Below are the code and all the weights of a small trained network. Each question names an input and a target symbol and asks about switching units off, where a switched-off unit gives its printed mean instead of its output.

import numpy as np


def w(rows, s, z=0):
    codes = np.array(rows[::2]) - 128.0
    scale = np.full(codes.shape[1], s)
    scale[-1] = z or s
    return codes * scale


def f(y):
    return y / 2 * (1 + np.tanh(0.7978845608 * (y + 0.044715 * y**3)))


def softmax(a):
    e = np.exp(a - a.max(-1, keepdims=True))
    return e / e.sum(-1, keepdims=True)


def log_softmax(a):
    a = a - a.max(-1, keepdims=True)
    return a - np.log(np.exp(a).sum(-1, keepdims=True))


def net(x, mask):
    ids = ['ΞΩγεμφ'.index(c) for c in x.split()]
    T = len(ids)
    res = E[ids] + P[:T]
    u = 0
    for l in range(2):
        r = res
        for j in range(2):
            rows = slice(2 * j, 2 * j + 2)
            q, k, v = (r @ M[l][rows].T for M in (Q, K, V))
            z = softmax(np.where(np.tri(T) > 0, q @ k.T / 2**0.5, -1e9)) @ v
            o = O[l][rows]
            res = res + np.where(mask[u + j], z, o[:, -1]) @ o[:, :-1]
        u += 2
        y = f(res @ A[l][:, :-1].T + A[l][:, -1])
        res = res + np.where(mask[u : u + 8], y, B[l][:, -1]) @ B[l][:, :-1]
        u += 8
    return log_softmax(res[-1] @ U[:, :-1].T + U[:, -1])


Q, K, V, O, A, B = {}, {}, {}, {}, {}, {}
E = w([
[182,45,103,101],'Ξ',
[237,107,71,3],'Ω',
[250,92,139,138],'γ',
[172,36,137,187],'ε',
[150,95,75,26],'μ',
[102,18,84,126],'φ',
],0.011)
P = w([
[158,129,28,114],'0',
[138,138,86,110],'1',
[127,72,33,93],'2',
[121,168,145,106],'3',
[132,46,87,85],'4',
[122,141,183,86],'5',
[136,6,117,72],'6',
[134,112,210,80],'7',
],0.014)
Q[0] = w([
[57,117,49,159],'L0H0',
[51,248,184,229],'L0H0',
[176,99,89,154],'L0H1',
[163,45,106,76],'L0H1',
],0.015)
K[0] = w([
[91,240,122,170],'L0H0',
[174,135,2,181],'L0H0',
[67,201,208,53],'L0H1',
[129,114,194,124],'L0H1',
],0.016)
V[0] = w([
[29,119,71,135],'L0H0',
[141,144,79,11],'L0H0',
[194,99,102,211],'L0H1',
[104,88,43,128],'L0H1',
],0.012)
O[0] = w([
[146,58,211,1,57],'L0H0',
[3,190,121,114,254],'L0H0',
[222,52,113,217,173],'L0H1',
[112,114,191,145,166],'L0H1',
],0.01,0.0095)
A[0] = w([
[161,93,68,82,32],'L0N0',
[127,161,246,167,229],'L0N1',
[96,180,151,171,3],'L0N2',
[110,170,61,185,124],'L0N3',
[153,160,228,123,94],'L0N4',
[110,110,59,126,25],'L0N5',
[162,216,183,123,192],'L0N6',
[106,154,135,126,64],'L0N7',
],0.011,0.0047)
B[0] = w([
[154,98,166,207,153],'L0N0',
[141,154,133,228,147],'L0N1',
[152,92,171,105,143],'L0N2',
[118,175,95,127,255],'L0N3',
[134,207,86,117,124],'L0N4',
[143,158,137,152,171],'L0N5',
[254,138,72,126,142],'L0N6',
[201,108,129,86,139],'L0N7',
],0.012,0.0089)
Q[1] = w([
[71,74,188,183],'L1H0',
[71,120,49,89],'L1H0',
[163,112,58,38],'L1H1',
[214,254,150,156],'L1H1',
],0.0083)
K[1] = w([
[174,59,157,16],'L1H0',
[82,203,178,64],'L1H0',
[1,147,44,72],'L1H1',
[175,208,64,182],'L1H1',
],0.0096)
V[1] = w([
[254,112,29,106],'L1H0',
[100,137,58,137],'L1H0',
[197,99,132,58],'L1H1',
[90,104,114,175],'L1H1',
],0.0072)
O[1] = w([
[80,193,152,73,217],'L1H0',
[141,77,166,130,253],'L1H0',
[212,254,60,52,31],'L1H1',
[50,9,171,22,188],'L1H1',
],0.0037,0.0072)
A[1] = w([
[91,101,105,97,226],'L1N0',
[11,205,179,120,92],'L1N1',
[88,120,219,103,237],'L1N2',
[127,31,254,86,26],'L1N3',
[91,100,81,169,44],'L1N4',
[97,190,44,86,89],'L1N5',
[48,112,141,63,133],'L1N6',
[190,121,54,197,2],'L1N7',
],0.01,0.0049)
B[1] = w([
[140,132,87,163,209],'L1N0',
[249,142,167,78,245],'L1N1',
[136,103,95,68,186],'L1N2',
[51,205,174,131,177],'L1N3',
[183,152,161,104,200],'L1N4',
[153,90,177,156,253],'L1N5',
[138,163,125,126,220],'L1N6',
[91,158,160,103,252],'L1N7',
],0.013,0.0071)
U = w([
[136,102,9,165,210],'Ξ',
[144,189,215,161,3],'Ω',
[103,255,78,198,153],'γ',
[124,58,234,192,177],'ε',
[131,150,73,91,139],'μ',
[57,174,217,111,105],'φ',
],0.0091,0.0058)

Each question gives the input, a string of symbols that net reads in full, and the target symbol t.
The units are the heads (2 rows each of Q, K, V and O) and the neurons (one row each of A and B). Each row of codes is followed by its name. A weight is (code - 128) times the scale printed after its matrix; where a second scale follows, it is the last column's (O, A, B and U).
mask holds one flag per unit, layer by layer, with each layer's heads first. A switched-off unit (its flag False) gives its mean, the last column of its rows in O or B, instead of its output. The means were averaged over made-up inputs and are rounded, as every weight is.
A unit's drop is (log p(t) with every unit on - log p(t) with that unit switched off) / (log p(t) with every unit on - log p(t) with every unit switched off).
The circuit of an input: a set's keep is (log p(t) with only the set's units on - log p(t) with every unit switched off) / (log p(t) with every unit on - log p(t) with every unit switched off). Starting from the 12 units with the biggest drops (on a tie, the unit counted first), units are removed one at a time, each time the one whose removal leaves the highest keep (on an exact tie, the one counted first), for as long as the keep stays at least 0.8.
units of the circuit, in order: the units of the circuit, biggest drop first
most important unit: the unit with the biggest drop
k most important neurons: the k neurons with the biggest drops, biggest first
top k neurons in layer l: the k neurons of layer l with the biggest drops, biggest first
heads that matter: for each layer, one digit per head in row order, 1 if its drop is at least 0.15 and else 0, layers parted by /
input Ω γ μ ε ε μ Ξ, target μ: most important unit : L0H1
input γ φ Ω, target φ: units of the circuit, in order : [L0H0 L1N3 L0H1]
input γ Ξ Ξ γ γ, target γ: heads that matter : 10 / 00
input Ξ ε γ, target ε: heads that matter : 10 / 00
input ε μ γ Ω, target Ω: units of the circuit, in order : [L0H0 L1N1]
input γ φ ε, target φ: 2 most important neurons : [L1N3 L0N3]
input φ Ω γ γ Ω Ω Ξ, target Ω: units of the circuit, in order : [L0H0 L1N1 L1N5 L0H1]
input γ Ω φ μ φ, target μ: top 3 neurons in layer 1 : [L1N2 L1N1 L1N0]
input γ Ω γ γ μ Ω γ, target Ω: heads that matter : 11 / 00
input γ Ω μ, target Ω: units of the circuit, in order : [L1N1 L0H0 L1N5]
input Ω γ ε γ, target ε: units of the circuit, in order : [L0H0 L0N3]
input φ Ξ μ φ φ, target φ: units of the circuit, in order : [L0H0 L1N3]
input γ γ Ω Ω, target Ω: 3 most important neurons : [L1N5 L1N1 L0N3]
input γ γ Ξ, target γ: units of the circuit, in order : [L0H0 L1N7 L0N3]
input Ω μ Ξ, target μ: 2 most important neurons : [L1N1 L1N2]
input Ξ Ω γ Ω γ Ω μ, target Ω: units of the circuit, in order : [L0H0 L1N1 L1N5 L0H1]
input ε γ μ, target γ: units of the circuit, in order : [L0H0 L0N5 L0N3]
input γ φ γ ε γ φ Ξ, target φ: heads that matter : 10 / 00
input Ξ γ Ξ, target γ: 2 most important neurons : [L1N7 L0N3]
input Ξ μ Ξ ε Ξ, target ε: heads that matter : 10 / 00
input ε Ω Ω γ ε φ μ, target φ: 3 most important neurons : [L1N3 L0N0 L0N3]
input Ω γ ε Ξ ε, target Ξ: units of the circuit, in order : [L1N5 L1N1 L1N3]
input γ ε γ γ Ξ γ, target Ξ: heads that matter : 11 / 00
input μ μ μ ε γ γ μ, target γ: most important neuron : [L1N7]
input Ω Ω γ φ ε ε μ, target ε: 2 most important neurons : [L0N0 L0N3]
input γ Ξ γ φ, target φ: units of the circuit, in order : [L0H0 L1N3 L0N3]
